Below is a small trained network, with its code and all its weights. Each question gives an input and a class and asks what happens when units are switched off, that is, made to give their printed mean instead of their output.

import numpy as np


def w(rows, s, z=0):
    codes = np.array(rows[::2]) - 128.0
    scale = np.full(codes.shape[1], s)
    scale[-1] = z or s
    return codes * scale


def f(y):
    return np.maximum(y, 0)


def log_softmax(a):
    a = a - a.max(-1, keepdims=True)
    return a - np.log(np.exp(a).sum(-1, keepdims=True))


def net(x, mask):
    res = np.array(x, float).reshape(1, 7) / 4 @ E
    y = f(res @ A[0][:, :-1].T + A[0][:, -1])
    res = res + np.where(mask, y, B[0][:, -1]) @ B[0][:, :-1]
    return log_softmax(res[-1] @ U[:, :-1].T + U[:, -1])


A, B = {}, {}
E = w([
[99,38,191,151,10],'x0',
[105,129,171,198,28],'x1',
[97,2,144,181,201],'x2',
[151,145,160,49,189],'x3',
[213,97,188,165,59],'x4',
[198,73,33,74,124],'x5',
[27,68,82,97,144],'x6',
],0.0058)
A[0] = w([
[62,141,126,161,69,119],'neuron 0',
[89,160,77,125,81,121],'neuron 1',
[90,122,5,147,139,252],'neuron 2',
[175,108,203,112,169,167],'neuron 3',
[114,120,165,115,48,242],'neuron 4',
[112,165,250,115,160,171],'neuron 5',
[118,176,194,86,117,147],'neuron 6',
],0.011,0.0032)
B[0] = w([
[149,73,196,123,56,203],'neuron 0',
[134,127,180,68,136,174],'neuron 1',
[188,93,233,113,239,255],'neuron 2',
[111,207,146,180,121,197],'neuron 3',
[164,90,75,141,15,243],'neuron 4',
[29,191,165,254,130,213],'neuron 5',
[75,190,99,142,112,188],'neuron 6',
],0.0094,0.0064)
U = w([
[169,88,16,233,45,30],'0',
[1,47,117,110,199,5],'1',
[10,14,151,134,103,27],'2',
[9,146,129,16,59,68],'3',
[80,26,118,138,137,251],'4',
[40,240,44,243,84,156],'5',
[175,150,67,69,81,22],'6',
[225,178,50,66,176,247],'7',
],0.0071,0.0032)

Each question gives the input, the list of numbers given to net, and the class t.
The units are the neurons (one row each of A and B). Each row of codes is followed by its name. A weight is (code - 128) times the scale printed after its matrix; where a second scale follows, it is the last column's (A, B and U).
mask holds one flag per neuron, in row order. A switched-off neuron (its flag False) gives its mean, the last column of its row in B, instead of its output. The means were averaged over made-up inputs and are rounded, as every weight is.
A unit's drop is (log p(t) with every unit on - log p(t) with that unit switched off) / (log p(t) with every unit on - log p(t) with every unit switched off).
The circuit of an input: a set's keep is (log p(t) with only the set's units on - log p(t) with every unit switched off) / (log p(t) with every unit on - log p(t) with every unit switched off). Starting from all 7 units, units are removed one at a time, each time the one whose removal leaves the highest keep (on an exact tie, the one counted first), for as long as the keep stays at least 0.8.
circuit, biggest first: the units of the circuit, biggest drop first
unit that matters most: the unit with the biggest drop
k most important neurons: the k neurons with the biggest drops, biggest first
drop of u: that unit's drop, to one decimal
input [-1,7,-7,-5,-7,8,2], class 7: circuit, biggest first => [neuron 2]
input [6,3,8,5,4,2,-3], class 0: circuit, biggest first => [neuron 4; neuron 2]
input [-8,2,1,-3,-7,4,4], class 7: circuit, biggest first => [neuron 5; neuron 2]
input [-1,5,4,0,4,-3,-2], class 5: circuit, biggest first => [neuron 5; neuron 2]
input [8,7,3,8,0,4,-3], class 0: circuit, biggest first => [neuron 4; neuron 2]
input [0,8,3,-6,-2,-3,-3], class 0: circuit, biggest first => [neuron 4; neuron 2; neuron 0]
input [-7,7,5,2,5,3,-8], class 5: circuit, biggest first => [neuron 3; neuron 2]
input [7,-5,7,0,0,-1,-8], class 5: 4 most important neurons => [neuron 3; neuron 2; neuron 5; neuron 0]
input [0,2,-7,-3,-7,1,-7], class 3: circuit, biggest first => [neuron 1; neuron 3]
input [-4,7,-5,-5,5,-3,-1], class 0: 2 most important neurons => [neuron 4; neuron 0]
input [-8,1,4,-7,-6,0,0], class 7: 3 most important neurons => [neuron 5; neuron 2; neuron 0]
input [8,7,2,-3,-6,-4,-4], class 0: 2 most important neurons => [neuron 4; neuron 2]
input [4,5,-3,-5,1,-8,3], class 0: 3 most important neurons => [neuron 4; neuron 0; neuron 2]
input [-1,2,2,4,-1,0,-2], class 5: unit that matters most => neuron 2
input [-8,5,-5,-2,1,1,3], class 7: 2 most important neurons => [neuron 5; neuron 2]
input [7,-5,1,3,6,-6,-5], class 5: drop of neuron 5 => 0.1
input [0,-2,4,5,6,-3,4], class 5: drop of neuron 2 => 0.2
input [-6,2,2,-8,1,2,-4], class 7: drop of neuron 5 => 0.3
